Here is a tiny trained network, its code and every weight. The questions are about switching its units off for an input and a class, where a switched-off unit gives its printed mean instead of its output.

import numpy as np


def w(rows, s, z=0):
    codes = np.array(rows[::2]) - 128.0
    scale = np.full(codes.shape[1], s)
    scale[-1] = z or s
    return codes * scale


def f(y):
    return y / 2 * (1 + np.tanh(0.7978845608 * (y + 0.044715 * y**3)))


def log_softmax(a):
    a = a - a.max(-1, keepdims=True)
    return a - np.log(np.exp(a).sum(-1, keepdims=True))


def net(x, mask):
    res = np.array(x, float).reshape(1, 3) / 4 @ E
    y = f(res @ A[0][:, :-1].T + A[0][:, -1])
    res = res + np.where(mask, y, B[0][:, -1]) @ B[0][:, :-1]
    return log_softmax(res[-1] @ U[:, :-1].T + U[:, -1])


A, B = {}, {}
E = w([
[131,249,100,182,147],'x0',
[108,72,73,199,174],'x1',
[198,109,67,116,67],'x2',
],0.012)
A[0] = w([
[193,115,103,136,100,6],'neuron 0',
[115,172,94,176,122,118],'neuron 1',
[95,88,78,201,151,25],'neuron 2',
[91,137,195,133,183,17],'neuron 3',
[162,154,191,84,106,77],'neuron 4',
[133,122,107,99,141,4],'neuron 5',
[153,145,165,107,130,28],'neuron 6',
[150,110,133,165,149,6],'neuron 7',
[114,186,161,39,87,114],'neuron 8',
[168,139,93,142,99,74],'neuron 9',
[44,157,169,156,134,76],'neuron 10',
[181,117,36,120,92,56],'neuron 11',
[117,132,100,113,118,41],'neuron 12',
[142,251,100,156,142,130],'neuron 13',
[164,179,199,90,108,81],'neuron 14',
[131,87,96,200,146,92],'neuron 15',
[119,191,86,124,144,93],'neuron 16',
[131,72,166,94,120,99],'neuron 17',
[108,65,116,95,78,69],'neuron 18',
[165,151,55,71,73,48],'neuron 19',
[171,168,198,78,120,88],'neuron 20',
[143,54,157,96,154,102],'neuron 21',
[105,197,119,150,99,122],'neuron 22',
[144,156,159,71,120,73],'neuron 23',
[58,39,140,49,123,130],'neuron 24',
[96,77,47,168,206,75],'neuron 25',
[53,135,191,138,146,36],'neuron 26',
[131,79,159,68,128,123],'neuron 27',
[56,145,171,113,180,25],'neuron 28',
[134,130,180,145,163,34],'neuron 29',
[102,97,73,155,161,73],'neuron 30',
[214,140,50,110,92,28],'neuron 31',
[164,211,84,166,157,136],'neuron 32',
],0.013,0.0027)
B[0] = w([
[68,148,187,171,101,170],'neuron 0',
[185,60,138,117,200,180],'neuron 1',
[87,143,35,6,165,200],'neuron 2',
[81,182,183,226,17,183],'neuron 3',
[102,154,43,44,166,189],'neuron 4',
[114,126,137,143,149,122],'neuron 5',
[111,125,112,89,107,142],'neuron 6',
[102,102,101,102,124,133],'neuron 7',
[95,151,2,47,158,216],'neuron 8',
[112,151,189,169,102,161],'neuron 9',
[114,162,182,176,62,188],'neuron 10',
[57,209,193,245,35,209],'neuron 11',
[128,121,135,122,103,123],'neuron 12',
[212,74,175,102,198,240],'neuron 13',
[109,134,49,110,148,197],'neuron 14',
[90,209,54,32,163,193],'neuron 15',
[184,62,162,136,182,175],'neuron 16',
[178,47,189,120,220,199],'neuron 17',
[194,116,162,159,160,204],'neuron 18',
[73,159,146,161,31,198],'neuron 19',
[77,137,33,60,149,197],'neuron 20',
[184,47,163,158,169,208],'neuron 21',
[204,55,149,114,218,182],'neuron 22',
[90,134,50,82,158,173],'neuron 23',
[192,79,158,170,219,251],'neuron 24',
[87,133,32,52,112,226],'neuron 25',
[49,187,178,219,21,187],'neuron 26',
[180,100,148,139,168,206],'neuron 27',
[92,186,185,203,18,190],'neuron 28',
[102,143,160,151,55,144],'neuron 29',
[117,140,61,95,123,180],'neuron 30',
[51,192,213,197,29,211],'neuron 31',
[209,55,175,133,217,217],'neuron 32',
],0.0071,0.011)
U = w([
[224,77,182,113,170,114],'0',
[87,147,1,64,126,199],'1',
[78,168,209,156,55,5],'2',
],0.016,0.00025)

Each question gives the input, the list of numbers given to net, and the class t.
The units are the neurons (one row each of A and B). Each row of codes is followed by its name. A weight is (code - 128) times the scale printed after its matrix; where a second scale follows, it is the last column's (A, B and U).
mask holds one flag per neuron, in row order. A switched-off neuron (its flag False) gives its mean, the last column of its row in B, instead of its output. The means were averaged over made-up inputs and are rounded, as every weight is.
A unit's drop is (log p(t) with every unit on - log p(t) with that unit switched off) / (log p(t) with every unit on - log p(t) with every unit switched off).
The circuit of an input: a set's keep is (log p(t) with only the set's units on - log p(t) with every unit switched off) / (log p(t) with every unit on - log p(t) with every unit switched off). Starting from the 12 units with the biggest drops (on a tie, the unit counted first), units are removed one at a time, each time the one whose removal leaves the highest keep (on an exact tie, the one counted first), for as long as the keep stays at least 0.8.
units of the circuit, in order: the units of the circuit, biggest drop first
most important unit: the unit with the biggest drop
top k neurons: the k neurons with the biggest drops, biggest first
drop of u: that unit's drop, to one decimal
input [6,-1,7], class 2: units of the circuit, in order -> neuron 31
input [8,2,-8], class 0: top 4 neurons -> neuron 13; neuron 32; neuron 22; neuron 1
input [5,2,-5], class 0: top 2 neurons -> neuron 13; neuron 32
input [-1,6,-7], class 2: top 4 neurons -> neuron 28; neuron 3; neuron 26; neuron 10
input [8,8,6], class 0: top 2 neurons -> neuron 32; neuron 13
input [7,-8,-3], class 1: top 4 neurons -> neuron 8; neuron 20; neuron 14; neuron 4
input [5,-2,-5], class 0: top 3 neurons -> neuron 13; neuron 22; neuron 32
input [7,-7,7], class 0: top 2 neurons -> neuron 13; neuron 32
input [-1,-7,7], class 1: top 3 neurons -> neuron 8; neuron 4; neuron 20
input [5,2,6], class 2: top 2 neurons -> neuron 31; neuron 11
input [5,-6,0], class 1: top 4 neurons -> neuron 8; neuron 20; neuron 14; neuron 24
input [-5,-7,-7], class 1: top 2 neurons -> neuron 8; neuron 20
input [5,-4,-5], class 0: drop of neuron 16 -> 0.1
input [0,2,-3], class 2: most important unit -> neuron 8
input [-3,-4,4], class 1: drop of neuron 28 -> 0.2
input [8,-3,-7], class 0: drop of neuron 22 -> 0.2
